Here is a tiny trained network, its code and every weight. The questions are about switching its units off for an input and a class, where a switched-off unit gives its printed mean instead of its output.

import numpy as np


def w(rows, s, z=0):
    codes = np.array(rows[::2]) - 128.0
    scale = np.full(codes.shape[1], s)
    scale[-1] = z or s
    return codes * scale


def f(y):
    return y / 2 * (1 + np.tanh(0.7978845608 * (y + 0.044715 * y**3)))


def log_softmax(a):
    a = a - a.max(-1, keepdims=True)
    return a - np.log(np.exp(a).sum(-1, keepdims=True))


def net(x, mask):
    res = np.array(x, float).reshape(1, 8) / 4 @ E
    y = f(res @ A[0][:, :-1].T + A[0][:, -1])
    res = res + np.where(mask, y, B[0][:, -1]) @ B[0][:, :-1]
    return log_softmax(res[-1] @ U[:, :-1].T + U[:, -1])


A, B = {}, {}
E = w([
[120,67,93,69,147,86,89,157,161],'x0',
[134,217,197,55,2,84,214,73,180],'x1',
[126,143,151,131,109,136,138,162,112],'x2',
[184,157,93,32,163,177,202,180,141],'x3',
[148,95,127,82,120,157,106,114,162],'x4',
[90,78,188,163,122,52,35,117,110],'x5',
[86,146,152,154,118,153,176,120,102],'x6',
[154,159,141,156,120,137,135,120,106],'x7',
],0.0068)
A[0] = w([
[150,60,114,101,192,180,102,139,124,177],'neuron 1',
[149,101,132,128,125,203,134,160,119,9],'neuron 2',
[64,81,108,133,172,147,112,118,74,122],'neuron 3',
[129,173,168,129,65,73,145,208,159,242],'neuron 4',
[137,172,93,80,61,116,172,96,165,226],'neuron 5',
[118,68,148,130,97,144,109,160,176,10],'neuron 6',
[115,95,59,255,157,132,59,109,83,218],'neuron 7',
[141,73,171,184,130,76,128,96,97,79],'neuron 8',
[182,138,70,168,175,135,156,141,143,3],'neuron 9',
[85,94,132,155,136,50,17,137,26,76],'neuron 10',
[88,123,155,136,85,67,134,106,140,46],'neuron 11',
[123,119,100,211,223,95,163,182,77,248],'neuron 12',
[80,152,89,131,153,148,82,231,98,254],'neuron 13',
[140,135,93,122,186,144,162,160,145,80],'neuron 14',
],0.0087,0.0019)
B[0] = w([
[171,118,146,144,128,186,226,75,135,195],'neuron 1',
[154,92,24,129,120,87,247,130,65,137],'neuron 2',
[157,69,167,79,159,149,201,152,145,181],'neuron 3',
[108,155,161,30,151,19,100,120,172,191],'neuron 4',
[178,169,247,55,141,96,82,93,70,212],'neuron 5',
[131,178,185,122,133,104,167,98,107,137],'neuron 6',
[125,86,180,35,162,178,101,159,157,255],'neuron 7',
[124,112,149,85,30,140,87,239,57,177],'neuron 8',
[220,73,67,116,98,102,141,167,80,145],'neuron 9',
[131,167,188,60,112,164,168,112,73,251],'neuron 10',
[139,47,186,113,70,61,92,122,137,163],'neuron 11',
[149,136,169,155,192,193,162,233,109,212],'neuron 12',
[254,153,180,169,130,217,159,122,212,191],'neuron 13',
[215,25,29,100,124,116,221,172,90,153],'neuron 14',
],0.0063,0.0091)
U = w([
[166,74,163,221,151,205,127,197,193,220],'0',
[124,177,197,30,143,156,97,148,53,186],'1',
[95,225,153,107,134,2,83,32,152,251],'2',
[86,100,198,162,46,15,27,133,123,6],'3',
[166,122,22,166,155,150,189,200,97,1],'4',
],0.0059,0.0019)

Each question gives the input, the list of numbers given to net, and the class t.
The units are the neurons (one row each of A and B). Each row of codes is followed by its name. A weight is (code - 128) times the scale printed after its matrix; where a second scale follows, it is the last column's (A, B and U).
mask holds one flag per neuron, in row order. A switched-off neuron (its flag False) gives its mean, the last column of its row in B, instead of its output. The means were averaged over made-up inputs and are rounded, as every weight is.
A unit's drop is (log p(t) with every unit on - log p(t) with that unit switched off) / (log p(t) with every unit on - log p(t) with every unit switched off).
The circuit of an input: a set's keep is (log p(t) with only the set's units on - log p(t) with every unit switched off) / (log p(t) with every unit on - log p(t) with every unit switched off). Starting from the 12 units with the biggest drops (on a tie, the unit counted first), units are removed one at a time, each time the one whose removal leaves the highest keep (on an exact tie, the one counted first), for as long as the keep stays at least 0.8.
units of the circuit, in order: the units of the circuit, biggest drop first
unit that matters most: the unit with the biggest drop
k most important neurons: the k neurons with the biggest drops, biggest first
drop when u is switched off: that unit's drop, to one decimal
input [-7,-4,-8,5,4,5,-4,3], class 0: units of the circuit, in order : neuron 5; neuron 4
input [-7,-1,5,6,1,8,7,0], class 0: most important neuron : neuron 5
input [0,4,-2,-4,4,5,-4,4], class 3: 2 most important neurons : neuron 11; neuron 8
input [-1,-7,1,3,6,-2,4,6], class 4: units of the circuit, in order : neuron 2; neuron 14
input [7,-3,4,-1,-2,0,-8,2], class 0: units of the circuit, in order : neuron 5; neuron 13
input [7,-1,5,6,7,0,-8,-8], class 4: 2 most important neurons : neuron 14; neuron 7
input [5,1,5,-5,7,0,7,-3], class 2: 2 most important neurons : neuron 12; neuron 7
input [5,-6,1,8,-3,0,3,1], class 4: 2 most important neurons : neuron 14; neuron 2
input [-7,-2,3,-7,-5,7,7,7], class 1: 2 most important neurons : neuron 10; neuron 7
input [7,5,3,-1,-1,1,-3,0], class 3: 3 most important neurons : neuron 10; neuron 11; neuron 1
input [4,6,7,0,-8,8,3,4], class 3: 2 most important neurons : neuron 11; neuron 8
input [5,8,6,0,-4,3,7,-3], class 3: 2 most important neurons : neuron 11; neuron 10
input [0,5,0,5,-7,7,0,0], class 2: drop when neuron 10 is switched off : 0.0
input [1,-6,4,2,2,-4,-5,3], class 4: drop when neuron 14 is switched off : 0.3
input [8,4,6,-1,3,1,-6,-1], class 3: unit that matters most : neuron 10
input [1,4,-2,0,-1,-1,-5,-7], class 2: drop when neuron 8 is switched off : 0.1
input [-6,0,8,7,6,-2,1,5], class 4: drop when neuron 2 is switched off : 0.3
